Below are the code and all the weights of a small trained network. Each question names an input and a class and asks about switching units off, where a switched-off unit gives its printed mean instead of its output.

import numpy as np


def w(rows, s, z=0):
    codes = np.array(rows[::2]) - 128.0
    scale = np.full(codes.shape[1], s)
    scale[-1] = z or s
    return codes * scale


def f(y):
    return y / 2 * (1 + np.tanh(0.7978845608 * (y + 0.044715 * y**3)))


def log_softmax(a):
    a = a - a.max(-1, keepdims=True)
    return a - np.log(np.exp(a).sum(-1, keepdims=True))


def net(x, mask):
    res = np.array(x, float).reshape(1, 5) / 4 @ E
    y = f(res @ A[0][:, :-1].T + A[0][:, -1])
    res = res + np.where(mask, y, B[0][:, -1]) @ B[0][:, :-1]
    return log_softmax(res[-1] @ U[:, :-1].T + U[:, -1])


A, B = {}, {}
E = w([
[128,135,137],'x0',
[127,129,127],'x1',
[2,116,95],'x2',
[129,119,120],'x3',
[124,24,245],'x4',
],0.0088)
A[0] = w([
[140,104,26,77],'neuron 1',
[135,158,87,51],'neuron 2',
[253,179,84,69],'neuron 3',
[131,79,156,22],'neuron 4',
[139,69,144,53],'neuron 5',
[208,95,136,25],'neuron 6',
[64,108,77,47],'neuron 7',
[87,112,121,31],'neuron 8',
[120,93,147,12],'neuron 9',
[137,148,94,98],'neuron 10',
[138,148,77,42],'neuron 11',
[211,222,74,120],'neuron 12',
[138,149,82,50],'neuron 13',
[138,149,123,7],'neuron 14',
[140,158,113,1],'neuron 15',
[126,80,148,19],'neuron 16',
[126,125,129,16],'neuron 17',
],0.015,0.0054)
B[0] = w([
[150,101,168,171],'neuron 1',
[125,75,135,153],'neuron 2',
[1,142,75,227],'neuron 3',
[160,54,89,147],'neuron 4',
[128,85,148,150],'neuron 5',
[35,163,107,166],'neuron 6',
[43,160,90,171],'neuron 7',
[49,121,103,134],'neuron 8',
[69,68,139,131],'neuron 9',
[131,88,133,150],'neuron 10',
[118,81,150,152],'neuron 11',
[212,105,163,247],'neuron 12',
[105,90,163,150],'neuron 13',
[46,83,140,119],'neuron 14',
[59,83,156,127],'neuron 15',
[77,76,162,140],'neuron 16',
[93,49,59,113],'neuron 17',
],0.025,0.011)
U = w([
[184,2,97,104],'0',
[168,68,58,254],'1',
[119,78,25,19],'2',
],0.0085,0.007)

Each question gives the input, the list of numbers given to net, and the class t.
The units are the neurons (one row each of A and B). Each row of codes is followed by its name. A weight is (code - 128) times the scale printed after its matrix; where a second scale follows, it is the last column's (A, B and U).
mask holds one flag per neuron, in row order. A switched-off neuron (its flag False) gives its mean, the last column of its row in B, instead of its output. The means were averaged over made-up inputs and are rounded, as every weight is.
A unit's drop is (log p(t) with every unit on - log p(t) with that unit switched off) / (log p(t) with every unit on - log p(t) with every unit switched off).
The circuit of an input: a set's keep is (log p(t) with only the set's units on - log p(t) with every unit switched off) / (log p(t) with every unit on - log p(t) with every unit switched off). Starting from the 12 units with the biggest drops (on a tie, the unit counted first), units are removed one at a time, each time the one whose removal leaves the highest keep (on an exact tie, the one counted first), for as long as the keep stays at least 0.8.
units of the circuit, in order: the units of the circuit, biggest drop first
unit that matters most: the unit with the biggest drop
top k neurons: the k neurons with the biggest drops, biggest first
drop when u is switched off: that unit's drop, to one decimal
input [2,-4,-1,-3,-4], class 0: units of the circuit, in order : neuron 12; neuron 7
input [1,-8,-8,3,-8], class 0: unit that matters most : neuron 12
input [1,-2,-7,3,3], class 2: units of the circuit, in order : neuron 6; neuron 3
input [-3,7,-6,-7,-4], class 2: top 2 neurons : neuron 3; neuron 6
input [6,6,-8,-2,6], class 2: top 2 neurons : neuron 6; neuron 12
input [-6,0,-8,8,-8], class 0: top 2 neurons : neuron 12; neuron 1
input [5,-5,-6,1,4], class 2: units of the circuit, in order : neuron 6; neuron 12
input [-3,-4,-5,-6,-2], class 2: top 3 neurons : neuron 3; neuron 1; neuron 6
input [-2,-1,-6,-3,4], class 2: top 2 neurons : neuron 6; neuron 12
input [4,-3,6,1,-6], class 0: top 2 neurons : neuron 3; neuron 1
input [-5,4,-7,-5,4], class 2: top 2 neurons : neuron 6; neuron 12
input [-6,5,-8,-2,1], class 2: top 2 neurons : neuron 3; neuron 6
input [5,3,-2,-6,-7], class 0: drop when neuron 12 is switched off : 0.5
input [-4,0,2,2,-4], class 0: drop when neuron 1 is switched off : 0.2
input [-2,-8,-6,-5,2], class 2: drop when neuron 12 is switched off : 0.1
input [4,-8,0,3,-6], class 0: drop when neuron 12 is switched off : 0.2
